Below are the code and all the weights of a small trained network. Each question names an input and a class and asks about switching units off, where a switched-off unit gives its printed mean instead of its output.

import numpy as np


def w(rows, s, z=0):
    codes = np.array(rows[::2]) - 128.0
    scale = np.full(codes.shape[1], s)
    scale[-1] = z or s
    return codes * scale


def norm(h):
    return h / np.sqrt((h * h).mean(-1, keepdims=True) + 1e-5)


def f(y):
    return y / 2 * (1 + np.tanh(0.7978845608 * (y + 0.044715 * y**3)))


def log_softmax(a):
    a = a - a.max(-1, keepdims=True)
    return a - np.log(np.exp(a).sum(-1, keepdims=True))


def net(x, mask):
    res = np.array(x, float).reshape(1, 5) / 4 @ E
    u = 0
    for l in range(3):
        y = f(norm(res) @ A[l][:, :-1].T + A[l][:, -1])
        res = res + np.where(mask[u : u + 11], y, B[l][:, -1]) @ B[l][:, :-1]
        u += 11
    return log_softmax(norm(res)[-1] @ U[:, :-1].T + U[:, -1])


A, B = {}, {}
E = w([
[93,108,145],'x0',
[51,232,99],'x1',
[196,23,157],'x2',
[117,121,136],'x3',
[2,42,24],'x4',
],0.0067)
A[0] = w([
[80,140,63,43],'L0N0',
[99,253,172,154],'L0N1',
[112,58,63,129],'L0N2',
[128,93,105,82],'L0N3',
[67,62,223,190],'L0N4',
[192,115,174,104],'L0N5',
[124,109,176,44],'L0N6',
[149,123,60,137],'L0N7',
[153,214,133,2],'L0N8',
[125,123,144,72],'L0N9',
[149,179,128,23],'L0N10',
],0.011,0.0028)
B[0] = w([
[151,190,101,163],'L0N0',
[146,121,215,253],'L0N1',
[1,89,135,190],'L0N2',
[26,214,147,131],'L0N3',
[179,165,158,168],'L0N4',
[181,156,124,187],'L0N5',
[138,130,97,121],'L0N6',
[67,67,153,140],'L0N7',
[110,106,127,169],'L0N8',
[130,134,94,118],'L0N9',
[86,129,153,137],'L0N10',
],0.0066,0.0061)
A[1] = w([
[170,242,118,98],'L1N0',
[140,37,14,145],'L1N1',
[56,127,190,88],'L1N2',
[159,171,126,107],'L1N3',
[80,209,246,3],'L1N4',
[142,190,110,121],'L1N5',
[65,2,171,47],'L1N6',
[185,118,115,45],'L1N7',
[22,164,37,81],'L1N8',
[58,155,49,82],'L1N9',
[224,104,204,126],'L1N10',
],0.0098,0.0028)
B[1] = w([
[57,102,144,188],'L1N0',
[2,99,215,166],'L1N1',
[163,97,46,168],'L1N2',
[112,94,157,144],'L1N3',
[117,113,147,214],'L1N4',
[47,97,117,142],'L1N5',
[66,127,136,184],'L1N6',
[129,159,99,129],'L1N7',
[180,89,72,217],'L1N8',
[208,90,64,177],'L1N9',
[201,142,134,254],'L1N10',
],0.0078,0.006)
A[2] = w([
[146,218,198,98],'L2N0',
[90,145,76,58],'L2N1',
[122,72,110,143],'L2N2',
[115,57,108,172],'L2N3',
[93,250,146,1],'L2N4',
[98,128,143,95],'L2N5',
[116,105,92,132],'L2N6',
[133,119,133,153],'L2N7',
[62,148,73,63],'L2N8',
[153,225,124,171],'L2N9',
[140,102,120,143],'L2N10',
],0.015,0.0032)
B[2] = w([
[76,219,146,254],'L2N0',
[177,160,46,160],'L2N1',
[83,60,224,170],'L2N2',
[56,73,147,197],'L2N3',
[44,50,222,158],'L2N4',
[130,117,148,133],'L2N5',
[102,144,108,160],'L2N6',
[92,172,110,138],'L2N7',
[254,149,44,189],'L2N8',
[49,127,129,188],'L2N9',
[67,184,148,140],'L2N10',
],0.0086,0.0069)
U = w([
[146,195,187,158],'0',
[32,105,181,255],'1',
[66,48,50,167],'2',
[137,140,5,27],'3',
[251,83,147,19],'4',
],0.017,0.0028)

Each question gives the input, the list of numbers given to net, and the class t.
The units are the neurons (one row each of A and B). Each row of codes is followed by its name. A weight is (code - 128) times the scale printed after its matrix; where a second scale follows, it is the last column's (A, B and U).
mask holds one flag per neuron, layer by layer. A switched-off neuron (its flag False) gives its mean, the last column of its row in B, instead of its output. The means were averaged over made-up inputs and are rounded, as every weight is.
A unit's drop is (log p(t) with every unit on - log p(t) with that unit switched off) / (log p(t) with every unit on - log p(t) with every unit switched off).
The circuit of an input: a set's keep is (log p(t) with only the set's units on - log p(t) with every unit switched off) / (log p(t) with every unit on - log p(t) with every unit switched off). Starting from the 12 units with the biggest drops (on a tie, the unit counted first), units are removed one at a time, each time the one whose removal leaves the highest keep (on an exact tie, the one counted first), for as long as the keep stays at least 0.8.
units of the circuit, in order: the units of the circuit, biggest drop first
top k neurons: the k neurons with the biggest drops, biggest first
top k neurons in layer l: the k neurons of layer l with the biggest drops, biggest first
drop of u: that unit's drop, to one decimal
input [-8,4,0,2,-6], class 1: units of the circuit, in order -> L2N4
input [5,-3,4,4,0], class 4: top 3 neurons -> L0N4, L1N10, L2N0
input [-2,4,8,0,-1], class 0: top 4 neurons in layer 1 -> L1N8, L1N9, L1N2, L1N7
input [8,-4,-3,7,1], class 2: units of the circuit, in order -> L1N2, L2N0
input [4,3,6,-7,-2], class 0: top 3 neurons -> L1N8, L1N9, L1N2
input [-3,2,-3,-2,8], class 3: top 2 neurons in layer 2 -> L2N8, L2N1
input [-2,1,-3,2,7], class 3: top 2 neurons -> L2N8, L0N0
input [-3,-8,-2,2,0], class 0: top 3 neurons in layer 2 -> L2N8, L2N10, L2N1
input [0,7,4,2,1], class 2: top 2 neurons -> L1N10, L1N4
input [1,-4,-8,-2,2], class 2: top 2 neurons in layer 1 -> L1N8, L1N9
input [-7,2,-4,-2,-2], class 1: top 2 neurons in layer 2 -> L2N4, L2N8
input [-2,-5,4,-4,7], class 1: top 2 neurons -> L1N1, L2N2
input [-7,8,0,7,7], class 3: drop of L2N8 -> 0.2
input [-6,4,3,6,1], class 2: drop of L2N3 -> 0.1
input [-7,6,-7,0,3], class 3: drop of L2N8 -> 0.1
input [1,-1,-3,-6,2], class 2: units of the circuit, in order -> L1N8
input [8,-8,6,-8,1], class 1: top 2 neurons in layer 0 -> L0N1, L0N2
